[19 -19 -6 -7 -15]
[0 23 4 13 -5]
[11 -16 0 -6 -7]
[-3 4 2 -17 10]
[11 -19 -12 16 -28]
[-8 10 8 -12 26]
[-20 -29 -32 -3 -1]
|
[-20 -29 -32 -3 -1]
[11 -19 -12 16 -28]
[19 -19 -6 -7 -15]
[11 -16 0 -6 -7]
[-3 4 2 -17 10]
[0 23 4 13 -5]
[-8 10 8 -12 26]

[7 5 9 -4 1 15 4 1 7 -21 18 -7 -8 9 -21]
[9 2 10 -4 3 13 7 1 5 -18 14 -8 -9 8 -20]
[12 3 17 -2 7 11 6 4 7 -14 10 -7 -10 9 -18]
[26 -17 1 3 0 5 14 3 -13 6 9 -32 -1 -24 -17]
[-1 12 -2 -3 -14 23 -1 -1 12 -22 33 -10 -1 7 -27]
|
[-1 12 -2 -3 -14 23 -1 -1 12 -22 33 -10 -1 7 -27]
[26 -17 1 3 0 5 14 3 -13 6 9 -32 -1 -24 -17]
[7 5 9 -4 1 15 4 1 7 -21 18 -7 -8 9 -21]
[9 2 10 -4 3 13 7 1 5 -18 14 -8 -9 8 -20]
[12 3 17 -2 7 11 6 4 7 -14 10 -7 -10 9 -18]

[32 -30 -7]
[-15 16 33]
[26 -10 35]
[14 21 -26]
[2 1 2]
[-3 16 25]
[-7 -9 -1]
|
[14 21 -26]
[32 -30 -7]
[-7 -9 -1]
[2 1 2]
[-3 16 25]
[-15 16 33]
[26 -10 35]

[-16 -19 -29 30 17 44 27 -21 -17]
[-6 -7 -13 13 0 26 11 -1 2]
[-10 -7 0 4 2 11 9 -7 -4]
[8 -3 -12 9 1 12 -6 3 -4]
[-11 -1 -2 12 4 23 11 -10 -10]
[-5 4 8 2 -5 6 7 -2 2]
[-1 9 37 -28 -1 -19 -17 5 1]
|
[-16 -19 -29 30 17 44 27 -21 -17]
[-6 -7 -13 13 0 26 11 -1 2]
[8 -3 -12 9 1 12 -6 3 -4]
[-11 -1 -2 12 4 23 11 -10 -10]
[-10 -7 0 4 2 11 9 -7 -4]
[-5 4 8 2 -5 6 7 -2 2]
[-1 9 37 -28 -1 -19 -17 5 1]

[-24 -17 -25 -40 -8]
[3 11 3 -14 17]
[-10 -22 -7 -21 -21]
|
[-24 -17 -25 -40 -8]
[-10 -22 -7 -21 -21]
[3 11 3 -14 17]

[13 14 9 -9 -9 24 15 11 -21 22]
[-11 -12 14 2 -2 -10 -12 -10 20 -7]
[-16 -17 10 8 5 -20 -18 -14 31 -18]
[17 17 -3 -3 0 23 18 16 -21 17]
|
[17 17 -3 -3 0 23 18 16 -21 17]
[13 14 9 -9 -9 24 15 11 -21 22]
[-16 -17 10 8 5 -20 -18 -14 31 -18]
[-11 -12 14 2 -2 -10 -12 -10 20 -7]

[-11 -10 3 -3 -13 -19 14 1]
[2 7 -8 14 -3 15 5 1]
[-15 7 -17 -3 -28 44 -11 -23]
[14 -2 4 -6 18 -40 1 2]
[-1 0 -5 -22 0 21 -3 -1]
[-13 5 -9 19 -39 19 -6 -11]
[-22 -3 -4 10 6 37 -6 3]
|
[-15 7 -17 -3 -28 44 -11 -23]
[-13 5 -9 19 -39 19 -6 -11]
[2 7 -8 14 -3 15 5 1]
[-1 0 -5 -22 0 21 -3 -1]
[-22 -3 -4 10 6 37 -6 3]
[-11 -10 3 -3 -13 -19 14 1]
[14 -2 4 -6 18 -40 1 2]
---
[-4 31 -6 13 29]
[25 -1 25 16 -4]
[18 3 19 14 1]
[-7 32 -9 11 30]
[-13 23 -15 1 23]
|
[29 -4 31 -6 13]
[-4 25 -1 25 16]
[1 18 3 19 14]
[30 -7 32 -9 11]
[23 -13 23 -15 1]

[-9 -15 19 -4 12 -32]
[-8 -13 14 -17 9 -12]
|
[-32 -9 -15 19 -4 12]
[-12 -8 -13 14 -17 9]

[0 5 26 -8 -1 21 -5 -7 -1 11 13]
[32 14 -17 15 0 -13 4 5 29 -14 -20]
[5 8 39 -15 -7 31 -12 -14 3 12 12]
|
[13 0 5 26 -8 -1 21 -5 -7 -1 11]
[-20 32 14 -17 15 0 -13 4 5 29 -14]
[12 5 8 39 -15 -7 31 -12 -14 3 12]

[7 10 8 -29 18 29 0 8 15 7 -15 34]
[30 -12 -14 0 13 14 -18 -14 -8 30 -21 14]
[-4 5 5 8 -2 -3 10 5 4 -4 9 -3]
[20 0 -2 -21 19 26 -11 -3 5 21 -21 30]
[-7 1 2 25 -11 -17 13 3 -2 -6 18 -19]
|
[34 7 10 8 -29 18 29 0 8 15 7 -15]
[14 30 -12 -14 0 13 14 -18 -14 -8 30 -21]
[-3 -4 5 5 8 -2 -3 10 5 4 -4 9]
[30 20 0 -2 -21 19 26 -11 -3 5 21 -21]
[-19 -7 1 2 25 -11 -17 13 3 -2 -6 18]

[21 -25 -8]
[24 -5 -32]
[-33 13 19]
[-3 39 -31]
[-34 11 23]
[-21 30 4]
[0 33 -32]
[10 44 -26]
|
[-8 21 -25]
[-32 24 -5]
[19 -33 13]
[-31 -3 39]
[23 -34 11]
[4 -21 30]
[-32 0 33]
[-26 10 44]

[-23 5 -2 22 18 -23 -18 7 4 -32 -4 3 12 11]
[8 -7 37 -14 -12 -8 2 23 5 -1 -32 5 -9 5]
[4 -31 -14 -11 5 38 -13 13 4 -3 -13 -20 2 -3]
[-24 -15 -4 -23 1 -11 6 -30 33 8 6 6 4 -5]
|
[11 -23 5 -2 22 18 -23 -18 7 4 -32 -4 3 12]
[5 8 -7 37 -14 -12 -8 2 23 5 -1 -32 5 -9]
[-3 4 -31 -14 -11 5 38 -13 13 4 -3 -13 -20 2]
[-5 -24 -15 -4 -23 1 -11 6 -30 33 8 6 6 4]

[-12 2 8 -18 15 3 3 21 -8]
[-19 6 15 -24 31 12 -4 10 -8]
[-7 13 13 -27 29 12 -12 17 -15]
[-22 3 7 -12 19 8 3 11 -18]
[-31 4 14 -16 31 11 -7 10 -5]
[-11 -1 7 -29 18 14 4 6 -9]
[-16 -2 5 -21 20 6 5 14 8]
[-13 1 11 -14 24 14 7 20 -7]
[-10 8 11 -12 16 4 11 15 -2]
[-12 10 11 -11 13 9 3 15 1]
|
[-8 -12 2 8 -18 15 3 3 21]
[-8 -19 6 15 -24 31 12 -4 10]
[-15 -7 13 13 -27 29 12 -12 17]
[-18 -22 3 7 -12 19 8 3 11]
[-5 -31 4 14 -16 31 11 -7 10]
[-9 -11 -1 7 -29 18 14 4 6]
[8 -16 -2 5 -21 20 6 5 14]
[-7 -13 1 11 -14 24 14 7 20]
[-2 -10 8 11 -12 16 4 11 15]
[1 -12 10 11 -11 13 9 3 15]
